Questions about the row below.
1) Report the entry just left of -69.
2) Report the entry just right of the largest entry.
array([-30, -18,   1, -69])
1) 1
2) -69

W = 3382,9700,3200,4616,3274,3807,1166
The entry just right of 3274 is 3807
Read off the entry just left of the largest entry.
3382

Read these off the array that follows. Counting starts at 0.
1) What is the top-left entry?
2) What is the entry directly below -5?
3) What is the top entry of the column that holds the largest entry?
4) What is the entry just left of 5?
5) What is the entry in row 1 and column 0?
6) What is the entry just left of -60?
7) What is the entry in row 2 and column 0?
8) What is the entry in the bottom-right corner?
[[ 47  64  44  49  11]
 [-55 -54  35  30 -12]
 [-59 -65  10   5 -14]
 [-50 -44  50  46 -12]
 [ 55  64 -15  -8  14]
 [-28 -13  72  71  -6]
 [ 51  48 -52 -46  11]
 [-55 -60  26  20 -13]
 [ 55  74  38  46  15]
 [-37 -54 -46 -52 -10]
 [-59 -75  -5 -11 -15]
 [ 64  79  16  24  16]]
1) 47
2) 16
3) 64
4) 10
5) -55
6) -55
7) -59
8) 16

Read these off the grid that follows.
1) What is the top-left entry?
2) What is the smallest entry in the first column?
3) What is the entry in the bottom-right corner?
4) What is the median entry?
5) What is the entry just right of -259?
6) What is the bottom-left entry?
7) What is the entry directly above -370?
8) What is the entry just right of the centre entry?
[[ 301    2 -244 -259 -320]
 [-320  502  304  391   63]
 [  39 -224  536 -150 -142]
 [-573 -557 -655 -170 -504]
 [ -32  499  180  393 -370]]
1) 301
2) -573
3) -370
4) -142
5) -320
6) -32
7) -504
8) -150

81,-22,-42,12,-24,73,-25,-44
-62,-37,-15,6,2,-33,49,-13
-40,0,22,7,-32,29,55,19
1,-2,-43,40,37,-18,10,40
31,66,-77,33,-75,-7,2,-19
The third entry on the diagonal from the top-right corner: 29
The entry directly above 1?
A: -40
The entry just right of -37?
A: -15
The entry in the top-left corner?
A: 81
The entry just left of 12?
A: -42
The 2nd entry, reading row by row?
A: -22
The fifth entry in reading order?
A: -24
The entry just left of the smallest entry?
A: 66
The second largest entry: 73
The 2nd entry on the main diagonal: -37
The first entry on the diagonal from the top-right corner?
A: -44
The entry just right of 37: -18
The last entry, reading row by row -> -19
The third entry on the main diagonal?
A: 22
The bottom-left entry is 31

B = [ -7  46  72  28   6 -57 -36 -37  47]
Which number is the entry just left of 46?
A: -7
The entry just left of the centre entry: 28

Read these off the grid that follows.
1) Find the entry just left of 16.
2) Find the entry just right of -12.
3) Find the entry just right of 31.
4) Find the entry just left of 36.
5) Find the entry just right of the largest entry.
6) Find the entry just left of 31.
((80, 60, -15, 0, 3, 31, -7, -10, 4, 16, -42, 29), (8, 0, 21, -1, 27, 2, -12, -20, 35, -8, -23, 36))
1) 4
2) -20
3) -7
4) -23
5) 60
6) 3

Read these off the array that follows. Counting starts at 0.
1) Report the entry in the bottom-left corner.
2) Report the entry at row 0, column 0.
3) Report the entry just right of -61.
4) Report the entry directly above -356.
5) Report the bottom-right entry.
6) Report the entry in row 1 and column 1.
7) Report the entry just right of 176.
8) Report the top-right entry.
array([[-149, -443, -393, -209, -227, -236, -711, -276, -320, -624],
       [-223, -345, -356, -428, -442, -757,  -61, -331, -570, -500],
       [-372, -371, -382, -329, -328, -307, -334, -401, -381, -373],
       [-453, -508, -543, -414,  -49, -275, -319, -559, -211, -536],
       [-500, -366,  176, -333, -387, -254, -641, -665, -325,  -23],
       [-177,  883, -671, -414,  135, -866, -910, -738, -638, -323],
       [-452, -202, -323, -300, -640, -823, -168,  -72, -335, -656],
       [-222,  -87, -576, -474, -547, -154, -169, -412, -313, -287],
       [-526, -198, -377, -374, -623, -769, -271, -111, -162, -585]])
1) -526
2) -149
3) -331
4) -393
5) -585
6) -345
7) -333
8) -624

Questions about the matrix below. Counting starts at 0.
1) What is the bottom-left entry?
2) What is the top entry of the column that holds the smallest entry?
3) What is the entry directly below -16?
4) What is the entry directly above the smallest entry?
5) What is the entry directly below the smallest entry?
6) What is the entry in row 2 and column 0?
7) What is the entry directly below -32?
48	39	-12	25	-8	-36	23	-5	-36
58	-36	-4	-4	-1	29	9	-27	27
19	1	-2	11	3	-19	2	10	-4
-32	-80	67	-12	19	-23	10	14	-8
-13	8	-11	8	22	-16	6	20	-7
-6	18	-24	18	20	-17	9	23	-12
22	23	-25	1	-5	-44	50	-29	-35
-5	41	-42	5	-2	16	-4	9	5
12	-37	24	-6	-5	-23	4	-1	16
10	-21	9	-1	1	-8	-1	10	-4
4	7	1	10	-5	-3	0	-11	2
-24	4	31	27	7	-6	4	36	-4
51	-63	-6	-5	29	37	15	-29	47
5	42	-27	12	-35	2	-4	12	17
1) 5
2) 39
3) -17
4) 1
5) 8
6) 19
7) -13

grid =
[[ 64  99  42 181  35 159 145 134  56 140 148  53 111 218 192]
 [144 185  89 203  94 224  30  70  40  33 174 154  74  65 169]
 [ 49  58 123  36 158  68  32  29 173  41  44 156  30  54 160]]
Indices start at 0.
The entry in the bottom-right corner: 160
The entry just right of the smallest entry is 173
The top-left entry -> 64
The entry at row 0, column 2: 42
Report the entry just left of the largest entry.
94
Report the entry just left of 148.
140
Report the entry just right of 134.
56
Report the entry at row 1, column 2.
89
Report the entry just right of 36.
158
The bottom entry of the column that holds the smallest entry -> 29
Report the entry at row 2, column 0.
49
The entry just left of 29 is 32
Report the entry just left of the centre entry.
30
The entry just left of 145: 159
The entry just left of 169 is 65

X =
[[ 31  -8  -3   6  -3   5  11 -15  -2  -7   0 -20]
 [ 28   6  -8   0   9  32  -2 -19 -26 -37  17   9]
 [ 11 -10  15 -21  26  18  27  -8 -24  -5 -42 -10]
 [ -5  23 -24  -6 -36  38 -13 -25  15 -33  36  78]
 [-18 -24   2 -20  15  27 -33 -38 -35   9  17  26]
 [ -3  -8 -10  29 -63 -37 -25  -6  68  51  18   9]
 [-10 -48  14  -3  -9 -12  35 -15  14  47 -36 -29]
 [ 30  38 -25   3  -9  18 -35 -21  -8 -22  38  46]
 [  7  21 -13   3   9  -6 -52 -14  10   6  14  33]
 [-54 -79  12 -12 -37   9 -14  -9  12  20  -6 -14]
 [-17 -23   8 -12  -8  -4  -6 -14  13  36 -23  13]]
The fifth entry from the end, reading row by row -> -14
The largest entry in the last row is 36
The third smallest entry is -54
The second entry on the main diagonal -> 6
The fourth entry in reading order?
Answer: 6
The entry directly below 30?
Answer: 7
The entry just right of the smallest entry?
Answer: 12
The 2nd entry on the diagonal from the top-right corner?
Answer: 17
The 2nd entry in reading order -> -8
The entry directly below 23 -> -24
The 5th entry, reading row by row -> -3
The last entry, reading row by row -> 13
The third entry on the main diagonal: 15
The first entry on the main diagonal?
Answer: 31
The last entry of the largest entry's row -> 78
The smallest entry: -79
The top-right entry: -20
The third entry, reading row by row is -3
The bottom-left entry: -17
The second-last entry, reading row by row?
Answer: -23
The bottom entry of the column that holds the smallest entry: -23
The first entry of the largest entry's row?
Answer: -5
The second largest entry?
Answer: 68
The entry directly above the largest entry?
Answer: -10
The entry directly below -29?
Answer: 46
The smallest entry in the last column?
Answer: -29
The entry just left of -29?
Answer: -36
The entry just left of the largest entry?
Answer: 36
